(in the rows, 128 means zero)
Each row has a class, written after it, and each block has its own classes.
[158 181 141 142 161 116 102  87 114 100 102 108 111 153 155 132 175 126
  78 155 179 110 112 180 123 110 138 141  84 149 134  60 139] -> zuva
[153 189 155 154 152 118 108  78 122 101 100 114 116 150 163 130 174 117
  92 157 170 106 102 186 112 115 147 156  86 172 136  61 143] -> Kisur
[158 195 158 153 153 125 103  75 124  93  98 113 116 158 155 124 160 107
 110 162 167 109 107 186 123 117 153 150  85 173 141  61 159] -> Femo
[116 172 168 174 131 148 130 131 132  67 126 137 137 134 163  87  90 174
 150 128 163  87 163 125  97 103 158 109 108 148 113 119 167] -> Femo
[160 190 161 152 157 122 100  84 121 110  99 108 111 163 153 122 185 118
  83 154 176 113 108 174 124 120 139 137  77 154 135  50 146] -> fef
[132 142 135 148 143 130  85 124 104  31 147  89 129 134 175 131 127 132
 152 123 158 136 218 173 135 126 139 149 109  44 111 102 156] -> pek
[133 138 141 156 147 133  85 131 100  39 146  85 121 139 174 136 135 147
 142 115 162 133 210 160 142 128 129 141 112  40 111  96 169] -> fef
[ 99 146 158 152 127 152 136 136 134  93 129 127 121 136 164 131  86 179
 149 120 190 154 136 123 105  89 148 105  95 148  92 132 153] -> Pivim
[133 147 149 160 141 140  81 139 110  30 144  88 121 141 170 126 125 136
 148 116 152 140 208 158 145 135 139 144  96  49 120 104 167] -> fef
[146 188 157 136 131  96  90  95 119  91 120 130  96 161 150 114 154 114
 122 150 160 102  66 181 119 110 152 149  96 194 156 100 165] -> gimev
[109 163 169 163 131 143 130 137 124  78 125 133 148 132 158  84 109 172
 147 128 154  77 165 123  84  98 149 105 110 139 116 116 142] -> vep
[100 148 173 164 128 154 151 121 146  83 118 143 113 116 192 117  88 142
 163 131 169 135 154 134  97  90 163 125  99 167 104 144 159] -> Dadar
[126 145 140 152 136 134  82 128 104  29 137  90 136 132 178 137 134 127
 156 128 148 131 213 173 130 127 142 152 103  59 122 101 156] -> vep
[156 196 158 140 155 120 102  75 125 101  98 113 115 155 155 121 182 100
  94 160 174 113 112 186 117 118 148 145  71 158 137  59 137] -> pek
[104 165 171 177 139 147 143 128 125  66 129 131 143 132 162  79 101 176
 145 116 160  74 147 119  86 100 139 108 117 138 123 123 151] -> Dadar
[101 146 158 152 137 138 125 136 135  77 125 125 116 131 184 127  94 194
 138 117 199 142 148 118 108  80 144 106  98 128  83 116 162] -> dosiv
[156 179 158 147 123 110 107 107 134  82 110 127  92 137 164 121 128 105
 129 186 130 129 120 176 127 129 175 169  75 177 131  78 130] -> gimev
[105 174 182 172 121 151 142 139 142  77 120 140 108 120 193 118  80 136
 169 133 166 140 158 140 104  93 176 128  85 169 116 154 167] -> vimo
[106 157 171 165 123 157 141 121 146  85 116 145 115 120 188 117  77 146
 173 140 175 145 158 138 103  93 175 123  94 170 101 137 176] -> Femo
[101 146 150 154 133 145 129 133 130  86 130 121 118 135 170 124  90 193
 140 114 187 147 142 117 104  86 139 106  96 137  87 126 148] -> Pivim
[135 126 134 152 139 127 103 125 101  39 148  97 125 133 183 140 124 135
 151 131 143 136 207 171 126 122 136 152 120  52 109 101 164] -> gimev
[152 197 151 154 131 115  94  89 140  70 101 120  93 133 168 124 121 109
 138 176 132 127 126 179 137 130 171 169  70 188 137  88 137] -> Femo
[139 198 158 144 136 106  78  90 120  71 112 122  95 164 145 116 162 110
 139 139 171  95  75 187 125 105 152 149  84 197 155  97 154] -> vep
[108 159 171 175 137 150 118 144 134  73 130 133 147 138 168  88 116 189
 134 125 166  95 168 112  86  95 152 103 109 133 106 127 158] -> dosiv
[145 199 161 147 141 104  86 103 116  94 110 119  88 162 136 109 155 114
 114 144 162  98  69 170 132 120 153 151  89 186 162  96 164] -> fef
[155 173 153 149 157 121  99  69 124  97 102 104 116 159 160 129 177 114
  86 154 181 104 106 180 124 115 138 143  91 158 134  49 136] -> Dadar
[110 168 177 179 145 146 143 145 126  82 129 135 126 135 153  79  98 177
 141 125 151  75 155 116  98 100 149 108 116 141 123 127 157] -> fef
[116 165 173 181 140 139 156 136 119  80 129 133 132 127 161  99  90 162
 150 131 137  83 160 120  93 104 151 114 124 148 125 128 148] -> vimo
[142 124 159 156 155 132 101 111  81  61 163  80 130 132 144 123 127 102
 210  99 119 134 196 139 136 135 123 144 103  81 130 157 142] -> vimo
[ 98 145 158 154 125 150 126 136 135  91 126 123 128 137 179 125  86 186
 140 123 203 152 138 122 106  92 149 112 102 130  92 112 158] -> Kisur
[110 161 170 172 135 141 139 147 123  78 132 141 144 137 171  84 104 188
 129 131 165  75 165 124  79  93 151 105 113 125 113 123 159] -> gimev
[ 99 152 165 167 128 155 148 126 141  89 121 138 109 115 188 112  77 149
 164 130 161 148 160 139  96  86 168 134  90 171 100 157 154] -> Pivim
[160 183 155 149 155 123 106  81 126  97  99 117 112 152 158 129 161 111
  99 164 164 106 120 180 126 119 154 151  92 164 133  55 152] -> Femo
[ 98 156 157 148 133 143 119 130 129  83 128 120 119 144 179 115  91 187
 145 124 216 147 144 120 106  86 146 103  96 127  90 112 149] -> pek
[ 99 150 155 153 125 148 132 136 137  78 125 124 115 136 178 120  80 191
 140 116 199 150 146 128 107  88 147 112  93 145  89 124 156] -> Pivim
[ 97 148 162 154 130 148 130 130 136  81 123 125 121 142 181 125  88 191
 144 117 203 152 131 117 101  83 142 101  97 140  89 117 160] -> Dadar
[102 147 146 150 128 146 123 141 131  82 125 124 115 134 176 120  80 189
 135 124 203 149 143 120 109  83 149 102 100 138  97 125 158] -> zuva
[100 155 169 159 122 142 134 129 136  80 115 141 113 117 190 111  89 146
 169 135 170 131 161 144  97  88 172 128  86 165 106 137 153] -> vep
[102 146 166 161 119 158 149 123 147  95 117 143 114 114 184 118  82 141
 160 134 170 152 159 148  99  93 172 128  89 164  97 141 159] -> Pivim
[ 95 146 161 145 122 143 124 134 134  83 122 127 119 138 175 122  87 177
 159 126 201 148 135 130 109  84 151 104  98 143  95 109 157] -> vep
[156 199 162 154 158 117 103  86 117 100 102 109 102 162 154 117 173 114
  93 146 176 102 102 179 128 114 141 144  81 158 143  59 150] -> fef
[107 138 154 150 124 142 124 142 138  90 136 131 114 143 186 121  87 192
 140 123 203 151 143 121 104  76 147  97  97 130  80 119 159] -> gimev
[105 153 159 163 131 149 141 131 133  78 121 137 108 111 188 108  81 154
 156 126 176 140 164 131 101  87 163 122  85 158 103 152 159] -> zuva
[140 128 138 143 138 142  96 110 113  56 156  83 129 130 168 117 125 108
 184 120 152 157 200 174 147 131 128 146 105  87 129 127 134] -> zuva
[112 170 173 181 140 144 138 142 126  83 127 137 132 136 162  86 100 185
 131 124 159  78 169 119  96 102 148 102 111 127 114 116 150] -> fef
[140 112 152 153 164 136  95 102  83  68 163  87 135 134 136 129 126 108
 212 102 123 133 190 136 135 133 124 138 106  84 125 152 147] -> Femo
[ 98 144 159 160 131 149 128 126 133  77 126 120 120 140 190 116  85 192
 149 116 203 142 145 120  99  79 142 107 105 144  90 124 158] -> Dadar
[157 194 159 152 127 111 101  98 135  78 107 113  93 136 170 125 126 102
 127 169 137 125 134 180 142 129 168 166  73 179 139  90 132] -> vimo
[ 92 150 160 147 116 148 115 142 137  79 125 128 123 140 175 123  93 179
 155 126 203 147 139 121 109  87 152 101  97 137  94 110 154] -> vep
[157 182 156 153 153 121 109  79 124 100 101 110 117 146 160 126 177 111
  83 153 175 103 106 180 118 119 146 153  85 166 135  55 143] -> Kisur
[148 194 158 154 130 111  98  97 135  66 109 113  97 134 164 115 123 105
 131 164 136 117 116 175 136 128 165 169  69 187 147  94 127] -> Dadar
[ 95 151 158 159 127 145 126 136 134  79 125 123 121 136 190 123  89 204
 138 122 210 151 139 120 102  90 145 113 100 137  87 113 161] -> Kisur
[139 127 150 151 144 137 104 117 116  63 154  92 114 132 169 119 127 113
 187 122 127 149 201 166 146 134 129 153 115  89 124 129 137] -> fef
[128 134 139 151 137 133  97 131 103  36 147  94 129 138 191 140 131 142
 146 130 159 145 206 166 125 121 135 150 116  50 110 103 174] -> gimev
[109 169 177 180 142 143 138 138 117  83 131 127 133 141 157  79  99 184
 143 124 167  80 159 115  98 104 144 105 115 130 121 115 152] -> fef
[102 160 164 169 128 156 146 127 143  85 119 144 113 122 190 115  74 155
 172 135 172 145 156 136 103  87 168 127 101 163  99 140 176] -> Femo
[112 170 164 170 135 143 136 133 128  70 131 128 141 133 162  73  93 177
 142 121 173  87 167 125  88  95 149 103 105 133 110 118 145] -> pek
[154 180 159 151 156 124 103  76 128  92 102 108 114 154 162 124 174 109
  91 152 169 112 105 178 120 115 142 145  84 162 138  56 142] -> Dadar
[146 189 154 132 139 103  84  83 118  94 119 114  93 166 132 111 145 102
 143 146 164 123  63 176 127 113 152 148  92 194 151  92 143] -> pek
[132 114 143 149 145 146 103 112 110  70 158  80 131 131 163 122 124 113
 187 123 130 162 199 166 137 131 129 157 117  90 123 133 127] -> Pivim
[132 124 137 158 141 144 100 107 112  57 161  82 129 132 166 112 123 124
 187 118 132 152 204 166 139 130 126 159 117  94 120 136 130] -> Pivim
[138 118 160 155 156 137  97 113  94  60 161  93 135 129 143 113 137 102
 200  96 123 127 202 136 131 130 130 145  98  84 120 159 148] -> dosiv
[143 176 150 144 145 111  87  90 119  92 122 120  94 159 132 115 157 120
 120 132 152 105  74 167 124 109 144 147  97 194 146 111 151] -> Pivim
[140 138 163 156 149 134  96 100  88  65 161  88 134 141 145 127 134  95
 209  94 128 140 185 149 136 133 124 135  95  87 133 157 153] -> vimo
[139 126 157 141 158 132  95  99  87  64 163  88 134 132 143 108 141 100
 198  91 144 129 202 142 131 131 121 135  90  75 120 151 140] -> pek
[141 127 149 155 140 137 103 113 115  62 158  91 112 131 161 119 119 103
 199 120 125 154 190 168 152 134 131 151 114  90 126 126 136] -> fef
[139 141 150 155 135 134  98 107 116  42 156  81 122 130 187 116 119 112
 198 120 137 154 213 179 151 136 129 159 109  89 127 132 141] -> vimo
[146 192 153 143 141 109  78  83 124  88 111 123  99 158 145 123 154 116
 128 149 162 105  74 176 129 115 153 145  93 194 153  97 170] -> Femo
[146 125 150 153 137 138 100 117 114  62 158  82 129 134 166 125 124 105
 194 128 134 153 202 177 152 140 134 153 115  85 129 125 136] -> vimo
[114 153 167 166 140 151 126 134 131  84 132 131 142 140 157  98  94 179
 148 134 160  99 158 115 100 102 151 101 120 136 111 113 156] -> Femo
[154 196 160 150 131 111 103 108 137  80 102 125  81 137 158 119 134 111
 128 172 130 124 123 175 142 136 166 169  67 177 135  85 128] -> fef
[132 143 129 153 144 136 100 132  96  25 139  84 131 127 174 127 119 144
 141 124 157 132 212 164 132 127 133 150 110  52 120 103 162] -> zuva

Next block, with new classes.
[ 98 117 148 133 151  62 107 138 114 139 139  81 143 143 124 148 111 101
 133 117 119 172 120 138 104 187 129 125  73 149  95 175 152] -> Lumu
[156  77  92 138 142 130 107 113 103 136 121  91 154 173 135 123  91 123
 125 114 128 139 134 145 157 145 118 119 135  88 111 150 142] -> muk
[111 126 120 137 149 158 133 114 168 131 111 136 110 136 126  85 151 144
 123 137 119 135 147  99 146 151 125 125 133 154 104 111 125] -> muk
[108 136 113 132 159 163 132 116 172 123 107 141 117 136 130  86 151 141
 112 138 125 135 132  95 137 147 144 124 138 151  99 116 124] -> fidi
[ 96 113 132 146 135  69 125 147 124 127 133  94 138 146 110 146 121 120
 133 106 114 170 138 135 106 164 122 122  74 141 126 178 129] -> tuze
[154  82  86 135 140 127 111 113  83 140 135  98 153 186 136 124 115 112
 110 130 143 149 121 129 143 143 111 105 134  98  99 150 146] -> tiz
[ 97 133 106 127 152 143 118 111 147 134 129  97 130 118 155  90 142 117
 115 138 126 133 134 117 122 176 149 115 133 153  84 122 146] -> fidi
[ 61 174 123 125 109 126 119  82 137 144 112 159 132  35 155 131 140  67
 142 118 124 119 118 134 157 145 123 135  98 126  88 147 142] -> Bol
[ 89 121 135 151 130  75 135 143 102 138 129  89 142 149 100 150 119 103
 138 102 110 170 134 132 126 161 118 141  68 145 115 177 140] -> ligem
[168  78  99 140 138 128 109 125  86 137 133  94 162 184 135 126 114 118
 110 124 145 138 129 138 152 146 122 114 135  99  96 157 141] -> demed
[149  78  94 146 125 137 123 110 105 145 113  96 160 171 128 115  88 104
 135 114 129 134 138 153 165 145 121 110 138  84 112 153 150] -> ligem
[108 124 108 138 157 159 133 106 170 133 114 130 110 138 124  89 149 132
 127 137 125 134 138 101 146 149 142 124 145 151  94 113 140] -> Tal
[ 81 123 138 142 146  63 117 136 129 136 147  90 132 129 110 152 117 109
 131 116 119 173 129 129 106 172 119 119  70 153  97 177 139] -> nupa
[ 58 171 116 118 118 124 112  80 120 173 109 170 132  56 175 124 141  70
 142 119 130 126 127 131 182 151 106 102  86 117  92 134 122] -> ziv
[ 92 117 134 145 141  71 125 142 128 127 127 100 144 128 110 148 125 115
 130 108 118 173 135 133 103 162 120 121  74 142 120 179 127] -> tuze
[169  78  98 160 115 146 136 123 112 128 106 107 150 182 110 115 105 133
 135 102 118 145 169 143 176 120  97 111 129  83 112 162 128] -> muk
[118 121 126 147 157 156 156 119 185 109 104 143 125 103 118  98 157 144
 123 138 131 131 138 110 133 135 148 134 159 157 102 124 137] -> Tal
[107 117 144 139 147  70 118 131 126 146 139  93 135 134 107 155 119  98
 138 105 126 169 122 139 111 173 128 129  82 149  99 175 154] -> Tal
[164  86 104 150 122 131 137 116 100 144 129 110 153 173 125 124 100 117
 132 113 136 146 141 135 180 135 115 109 126  84  97 157 136] -> ziv
[100 110 142 145 133  67 121 141 103 142 143  71 143 145 117 148 124 111
 132 100 108 168 143 133 129 181 124 142  67 149  98 173 136] -> muk
[172  77 110 144 125 126 131 112  99 152 131 104 158 169 131 122  92 110
 129 114 141 139 134 147 176 145 119 106 128  83  97 158 143] -> ziv
[ 93 114 143 139 127  73 115 145 102 142 147  63 143 145 118 149 133  97
 130 110 103 168 138 130 121 179 119 133  65 143  81 176 143] -> Lumu
[103 116 141 134 161  60 106 127 118 158 141  93 133 145 115 155 117 100
 137 106 128 173 114 139 118 184 132 123  78 153 100 175 155] -> Tal
[163  83  92 136 148 124 104 112  85 143 138  88 161 174 144 129 102 106
 110 133 150 141 121 136 142 161 122 108 134 101  96 147 152] -> demed
[113 115 143 147 123  61 128 144  88 143 153  82 145 156  85 156 117  97
 139 104 115 166 135 136 113 149 117 152  68 139 102 178 146] -> bebi
[ 79 168 135 114 124 110 116  88 109 163 135 149 148  49 153 135 139  53
 149 114 136 112 120 138 152 165 125 125  85 107  88 152 154] -> bebi
[ 90 128 152 141 149  66 125 132 122 152 138 100 144 125 115 149 102 101
 138 112 114 169 122 136 114 186 128 125  70 154 101 175 137] -> rigof
[105 136 127 144 149 155 157 125 175  94 110 142 129  99 132  91 159 146
 122 140 132 136 136 102 114 142 155 130 148 149 109 126 132] -> tuze
[ 98 141 121 139 160 150 140 115 168 130 116 146 115 123 138  81 152 145
 123 143 127 142 138  94 150 150 136 124 138 158  86 118 128] -> ziv
[ 92 124 152 140 150  76 125 136 129 146 141  95 147 130 117 149 106 105
 142 110 113 169 125 134 107 178 129 125  77 149  96 170 133] -> rigof
[110 120 131 140 157 161 151 115 177 126  92 148 134 114 126  85 138 147
 123 142 121 124 130 116 144 147 156 135 153 154 100 116 125] -> rigof
[119 127 120 127 158 149 128 111 161 137 119 141 119 132 120  81 142 139
 122 150 125 126 129  96 142 150 147 125 146 152 100 109 136] -> bebi
[ 59 187 131 122 113 126 113  80 130 160 133 161 133  27 155 128 141  58
 145 119 147 119 118 125 166 168 117 123  81 128  78 152 147] -> nupa
[ 75 181 134 121 109 128 123  84 136 148 117 166 135  35 157 134 150  66
 148 112 134 116 121 130 166 147 124 131  94 124  84 149 143] -> Bol
[173  75  91 138 131 130 104 121  98 140 131  90 161 191 124 123  86 119
 127 120 139 133 135 147 159 153 130 112 137  84 107 152 145] -> demed
[101 117 143 140 148  57 124 144 112 136 145 100 147 137 102 154 119 112
 136 111 115 168 128 134 108 157 121 134  76 149 108 181 139] -> bebi
[103 137 130 139 156 162 148 124 176  99  91 143 123 104 133  93 157 147
 121 148 121 135 132 107 120 136 147 133 154 152  98 119 139] -> Lumu
[104 132 122 137 143 161 135 121 171 117 106 133 116 132 131  79 153 139
 118 147 114 137 139  93 142 150 133 123 133 158  92 117 130] -> Lumu
[ 99 113 132 144 134  69 123 132 115 148 151  67 140 144 117 151 129 104
 131 104 101 168 131 125 138 174 125 134  68 150  80 171 141] -> Bol
[ 60 183 137 118 125 123 109  81 135 159 127 156 132  25 160 132 131  56
 144 115 144 112 122 131 148 174 122 119  85 115  87 149 151] -> nupa
[177  73  93 147 124 146 126 104 119 151 115 107 148 180 112 120  96 110
 139 106 133 136 145 147 179 130 113 103 136  82 107 150 145] -> Tal
[ 77 172 131 112 125 116 113  85 112 158 129 152 149  41 156 137 139  52
 150 118 139 112 121 136 144 160 125 127  94 105  87 146 156] -> bebi
[ 93 116 102 132 145 136 126 107 163 124 119  99 123 113 150  93 139 126
 117 148 115 126 132 119 131 167 156 118 149 158  88 117 147] -> Bol
[ 58 171 128 120 122 123 117  88 126 158 118 143 141  41 164 137 139  52
 145 115 129 112 121 139 147 173 121 131  97 106  99 140 156] -> ligem
[159  76  93 133 137 124 113 115  96 140 125  88 163 173 132 124  86 107
 124 122 138 128 122 149 161 159 134 114 142  84 119 150 156] -> ligem
[161  80  94 140 135 127 114 119 105 130 108 117 161 176 109 107  88 130
 129 121 125 130 136 148 165 119 132 121 146  89 118 152 136] -> bebi
[164  71  91 131 129 128 111 118  99 135 133 104 157 188 122 119  95 122
 124 122 137 136 125 142 155 142 126 112 138  81 113 157 142] -> tiz
[103 123 130 148 126  76 118 136  95 145 144  74 140 149 101 154 108  95
 134 110 118 172 138 129 112 178 121 135  67 141  98 175 146] -> demed
[110 115 105 141 141 147 130 121 151 119 125 103 133 130 138  94 137 128
 123 149 133 126 152 118 117 162 147 125 149 152  94 114 140] -> demed
[100 136 119 139 161 164 139 117 181 105  91 143 131  94 141  96 144 141
 113 142 131 130 121 113 114 140 164 138 166 150 103 116 131] -> fidi
[ 73 171 127 122 122 132 117  81 131 159 120 157 136  37 157 135 146  59
 148 111 141 116 116 136 164 160 128 129 102 120  87 144 152] -> Tal
[175  68 100 147 124 146 134 117 110 141 110 107 166 185 110 116  87 121
 136 111 125 136 152 149 170 127 114 109 138  78 103 159 134] -> rigof
[100 109 140 140 147  66 118 134 118 146 136  96 133 138 108 159 128 103
 129 106 118 173 127 134 113 160 116 126  76 154 106 175 139] -> Tal
[ 99 132 114 132 145 156 133 111 162 132 124 145 114 136 129  86 159 135
 125 146 130 140 126  93 139 153 139 123 140 152  88 118 134] -> tiz
[103 119 132 148 130  69 125 140 112 142 157  74 144 142 120 142 123 111
 136 102 111 170 140 127 126 181 123 130  65 143 105 171 137] -> tuze
[171  82  98 142 147 130 118 111 105 138 131 101 152 171 129 132 113 112
 119 118 143 143 122 138 152 131 116 120 141 101 101 146 153] -> Tal
[101 116 144 139 141  55 117 135  95 157 173  66 146 142 114 149 114  94
 131 110 106 163 124 125 118 184 127 143  64 149  92 168 149] -> bebi
[ 93 124 140 150 128  65 127 135 120 138 157  68 139 134 113 150 116 105
 141 103 102 169 131 128 130 176 136 140  71 154  83 174 143] -> Bol
[166  76  91 146 115 145 127 113 111 132 118 113 158 171 112 114 102 118
 133 121 137 139 142 139 164 130 119 116 147  80 101 157 142] -> tiz
[118 105 138 136 153  61 113 134 117 153 146  88 139 160 105 154 121 106
 134 104 125 170 123 139 127 173 123 125  72 149 102 174 147] -> Tal
[100 119 140 144 142  64 125 144 126 137 140 100 137 138 116 148 130 117
 130 108 121 173 131 131 109 172 118 119  69 151 122 177 130] -> tuze
[ 94 139 122 137 151 160 134 117 173 121 112 138 116 124 138  81 158 141
 122 148 113 140 133  95 145 149 134 127 134 161  86 114 131] -> Lumu
[ 72 166 129 117 119 129 115  83 119 172 122 154 151  44 158 127 132  58
 145 119 137 111 121 141 167 167 117 125  89 125  85 145 137] -> rigof
[165  88 101 151 119 133 129 113 122 124 113 108 153 159 122 122  95 119
 134 112 125 139 140 146 166 126 124 108 141  88  99 162 142] -> Bol
[ 71 178 137 120 110 137 130  88 131 153 125 161 143  33 150 135 136  60
 146 120 129 115 115 131 151 157 119 138  95 115  85 145 142] -> rigof
[103 117 150 151 131  77 138 144 105 140 138  91 147 153  88 147 109 109
 136 103 108 168 134 134 122 156 122 153  65 148  98 178 130] -> rigof
[173  80  94 136 139 129 116 120 101 141 125  96 163 188 118 118  81 125
 125 121 128 136 131 144 167 149 124 109 134  89 108 155 140] -> rigof
[ 68 175 106 120 115 124 103  81 118 162 122 151 135  48 179 124 140  65
 138 118 132 122 124 131 163 172 110 103  89 110 105 139 139] -> tuze
[164  85 100 151 126 140 126 114 108 138 118  97 146 167 126 124  90 120
 133 108 125 138 145 144 166 149 115 110 134  78 113 157 145] -> muk
[ 57 181 132 120 113 122 114  85 130 152 137 145 133  30 157 137 134  57
 148 116 137 114 127 135 144 162 120 124  85 113  85 146 149] -> nupa
[ 63 171 115 113 116 125 104  80 113 166 126 161 138  58 167 122 146  62
 144 120 138 120 121 130 163 167 117 117  93 114  85 144 143] -> tiz
[106 118 144 148 136  73 128 132 107 145 152  82 136 138  99 161 113  92
 138  97 119 168 123 134 118 163 124 149  69 145 103 177 150] -> Tal
[ 70 188 132 121 112 128 114  82 121 155 131 151 129  37 162 135 143  57
 147 115 136 127 122 123 151 173 110 137  84 120  84 144 154] -> muk
[ 95 118 111 136 144 143 129 117 147 121 115  97 129 124 144  92 144 121
 119 150 118 131 144 118 127 166 141 120 137 149  85 119 148] -> Lumu
[165  74 101 153 120 138 139 126 104 138 110 101 161 180 116 124 107 117
 137 105 127 134 159 152 168 126 107 106 135  80 119 158 138] -> ligem
[172  81  95 148 122 133 126 111 115 133 121  98 148 176 119 123  82 116
 133 111 125 134 137 146 172 138 125 104 136  82 108 161 147] -> Bol
[ 75 167 114 122 112 131 105  86 123 161 113 153 141  56 159 126 132  68
 144 121 128 117 140 135 164 163 113 112  91 112  95 137 131] -> demed
[169  92  98 130 146 132 107 114  96 140 141  96 153 174 142 133 102 107
 107 121 146 141 109 132 143 152 126 112 134  90 103 150 148] -> fidi
[ 59 176 133 122 113 122 125  88 124 160 121 166 135  36 167 134 146  61
 142 118 139 120 119 134 163 156 116 126  89 118  87 144 136] -> ziv
